Below is a small trained network, with its code and all its weights. Each question gives an input and a target symbol and asks what happens when units are switched off, that is, made to give their printed mean instead of their output.

import numpy as np


def w(rows, s, z=0):
    codes = np.array(rows[::2]) - 128.0
    scale = np.full(codes.shape[1], s)
    scale[-1] = z or s
    return codes * scale


def f(y):
    return y / 2 * (1 + np.tanh(0.7978845608 * (y + 0.044715 * y**3)))


def softmax(a):
    e = np.exp(a - a.max(-1, keepdims=True))
    return e / e.sum(-1, keepdims=True)


def log_softmax(a):
    a = a - a.max(-1, keepdims=True)
    return a - np.log(np.exp(a).sum(-1, keepdims=True))


def net(x, mask):
    ids = ['ΘΣΦαβδηλμτω'.index(c) for c in x.split()]
    T = len(ids)
    res = E[ids] + P[:T]
    q, k, v = (res @ M[0].T for M in (Q, K, V))
    z = softmax(np.where(np.tri(T) > 0, q @ k.T / 3**0.5, -1e9)) @ v
    res = res + np.where(mask[0], z, O[0][:, -1]) @ O[0][:, :-1]
    y = f(res @ A[0][:, :-1].T + A[0][:, -1])
    res = res + np.where(mask[1:17], y, B[0][:, -1]) @ B[0][:, :-1]
    return log_softmax(res[-1] @ U[:, :-1].T + U[:, -1])


Q, K, V, O, A, B = {}, {}, {}, {}, {}, {}
E = w([
[79,101,173,191,120],'Θ',
[157,214,152,15,128],'Σ',
[109,129,139,67,124],'Φ',
[84,119,115,143,65],'α',
[160,242,137,121,53],'β',
[112,123,211,154,159],'δ',
[156,250,117,17,72],'η',
[124,187,91,67,51],'λ',
[52,51,131,148,105],'μ',
[154,194,183,98,129],'τ',
[68,98,81,91,64],'ω',
],0.012)
P = w([
[51,136,181,131,77],'0',
[116,160,46,186,204],'1',
[79,172,192,107,128],'2',
[202,85,88,170,145],'3',
[90,182,189,88,129],'4',
[130,160,28,180,217],'5',
[88,187,189,94,123],'6',
[253,38,107,152,134],'7',
[88,197,189,89,129],'8',
[101,92,26,100,223],'9',
[79,184,188,92,130],'10',
],0.017)
Q[0] = w([
[3,194,140,109,163],'H1',
[98,138,214,118,94],'H1',
[187,86,100,105,201],'H1',
],0.017)
K[0] = w([
[116,86,234,86,8],'H1',
[44,149,156,122,102],'H1',
[165,92,76,147,150],'H1',
],0.017)
V[0] = w([
[158,149,187,254,83],'H1',
[179,194,232,95,219],'H1',
[71,6,169,118,219],'H1',
],0.016)
O[0] = w([
[209,48,189,92,116,141],'H1',
[140,132,204,189,251,1],'H1',
[154,206,132,243,72,39],'H1',
],0.016,0.0038)
A[0] = w([
[192,115,136,178,155,88],'N1',
[180,87,54,115,205,90],'N2',
[54,118,106,78,160,73],'N3',
[232,108,58,186,104,191],'N4',
[145,135,109,215,177,44],'N5',
[105,172,62,183,186,20],'N6',
[109,179,50,193,190,29],'N7',
[18,154,234,103,87,178],'N8',
[126,162,199,123,162,179],'N9',
[201,184,93,86,140,254],'N10',
[103,78,131,122,117,107],'N11',
[64,189,61,168,219,53],'N12',
[150,180,2,187,169,130],'N13',
[155,168,33,170,90,55],'N14',
[124,113,213,68,127,222],'N15',
[185,96,178,111,46,36],'N16',
],0.011,0.0083)
B[0] = w([
[5,157,134,96,97,136],'N1',
[84,202,168,168,70,184],'N2',
[163,186,182,130,110,210],'N3',
[200,170,102,87,233,195],'N4',
[140,155,74,115,67,145],'N5',
[43,122,144,46,184,162],'N6',
[87,91,165,7,236,168],'N7',
[166,153,70,112,204,233],'N8',
[77,112,109,110,116,186],'N9',
[103,89,109,149,129,209],'N10',
[137,136,117,92,111,157],'N11',
[254,134,133,148,63,204],'N12',
[74,40,95,242,120,198],'N13',
[135,125,230,97,109,206],'N14',
[132,81,128,207,100,248],'N15',
[81,147,152,181,132,201],'N16',
],0.0095,0.018)
U = w([
[248,128,143,120,171,108],'Θ',
[118,161,181,74,178,12],'Σ',
[149,79,120,130,168,220],'Φ',
[219,107,120,68,130,141],'α',
[175,101,184,113,117,69],'β',
[135,185,76,144,152,255],'δ',
[179,173,167,128,114,32],'η',
[98,157,142,83,118,6],'λ',
[214,117,128,185,112,137],'μ',
[96,149,158,164,132,61],'τ',
[151,103,104,151,89,157],'ω',
],0.011,0.0048)

Each question gives the input, a string of symbols that net reads in full, and the target symbol t.
The units are the heads (3 rows each of Q, K, V and O) and the neurons (one row each of A and B). Each row of codes is followed by its name. A weight is (code - 128) times the scale printed after its matrix; where a second scale follows, it is the last column's (O, A, B and U).
mask holds one flag per unit, heads first, then neurons. A switched-off unit (its flag False) gives its mean, the last column of its rows in O or B, instead of its output. The means were averaged over made-up inputs and are rounded, as every weight is.
A unit's drop is (log p(t) with every unit on - log p(t) with that unit switched off) / (log p(t) with every unit on - log p(t) with every unit switched off).
The circuit of an input: a set's keep is (log p(t) with only the set's units on - log p(t) with every unit switched off) / (log p(t) with every unit on - log p(t) with every unit switched off). Starting from the 12 units with the biggest drops (on a tie, the unit counted first), units are removed one at a time, each time the one whose removal leaves the highest keep (on an exact tie, the one counted first), for as long as the keep stays at least 0.8.
circuit, biggest first: the units of the circuit, biggest drop first
unit that matters most: the unit with the biggest drop
k most important neurons: the k neurons with the biggest drops, biggest first
input Φ β ω Σ Φ Φ Φ Θ α Σ, target Θ: circuit, biggest first => H1; N4
input Φ Σ Σ Σ, target Σ: 2 most important neurons => N7; N6
input β μ Φ Φ Φ Φ τ μ α, target β: circuit, biggest first => H1; N15; N3
input Φ Σ τ Φ Θ Φ, target Φ: circuit, biggest first => N13; H1; N7; N3
input Φ Φ Σ Φ Φ η δ δ α Φ, target δ: unit that matters most => N1
input Σ Σ α, target Θ: circuit, biggest first => H1; N12; N8
input α μ μ μ, target μ: circuit, biggest first => H1; N13; N4
input Θ η β α Φ ω Φ, target μ: circuit, biggest first => H1; N15
input Φ Σ μ μ, target Σ: circuit, biggest first => H1; N7
input Φ Φ α τ, target Φ: circuit, biggest first => N13; H1; N7; N2
input Φ λ Θ τ Φ α τ τ β Θ, target τ: circuit, biggest first => H1; N2; N1
input α μ τ α Φ Φ Σ Σ μ β, target Σ: 4 most important neurons => N7; N6; N15; N2
input Φ Φ α α Σ λ Φ ω, target λ: circuit, biggest first => H1; N2
input α β Σ μ Φ η Σ α μ, target ω: circuit, biggest first => H1; N4
input ω Φ Φ Σ Φ η Φ Σ Φ Φ μ, target λ: circuit, biggest first => H1; N15
input Σ β μ, target Θ: 2 most important neurons => N12; N8
input μ Φ τ, target η: circuit, biggest first => H1; N14
input Φ β Σ β, target β: circuit, biggest first => H1; N2; N15
input Φ Φ Σ α ω α μ Φ, target α: circuit, biggest first => H1; N13
input Φ Φ η α μ Σ, target α: 2 most important neurons => N4; N13
input ω μ Φ λ μ Σ δ α ω, target λ: 3 most important neurons => N14; N12; N15
input μ μ Φ β Φ μ α Φ Φ Φ Φ, target η: 3 most important neurons => N14; N16; N13
input α Σ Φ Φ Σ τ Φ Φ Φ Φ α, target ω: most important neuron => N16
input Φ Σ λ, target δ: most important neuron => N8
input μ α Σ, target η: 2 most important neurons => N14; N16
input Φ Φ η Φ Φ α Φ Σ Φ Σ Φ, target δ: 2 most important neurons => N14; N8
input Φ Φ Θ Σ Φ Φ Φ Σ, target Φ: unit that matters most => N13
input ω α τ η Φ Σ μ Σ Φ, target λ: 3 most important neurons => N12; N14; N15
input Σ δ Φ Φ ω Φ Φ, target Θ: 2 most important neurons => N12; N8
input Φ Θ Φ β λ μ ω β Σ β α, target δ: 2 most important neurons => N8; N14
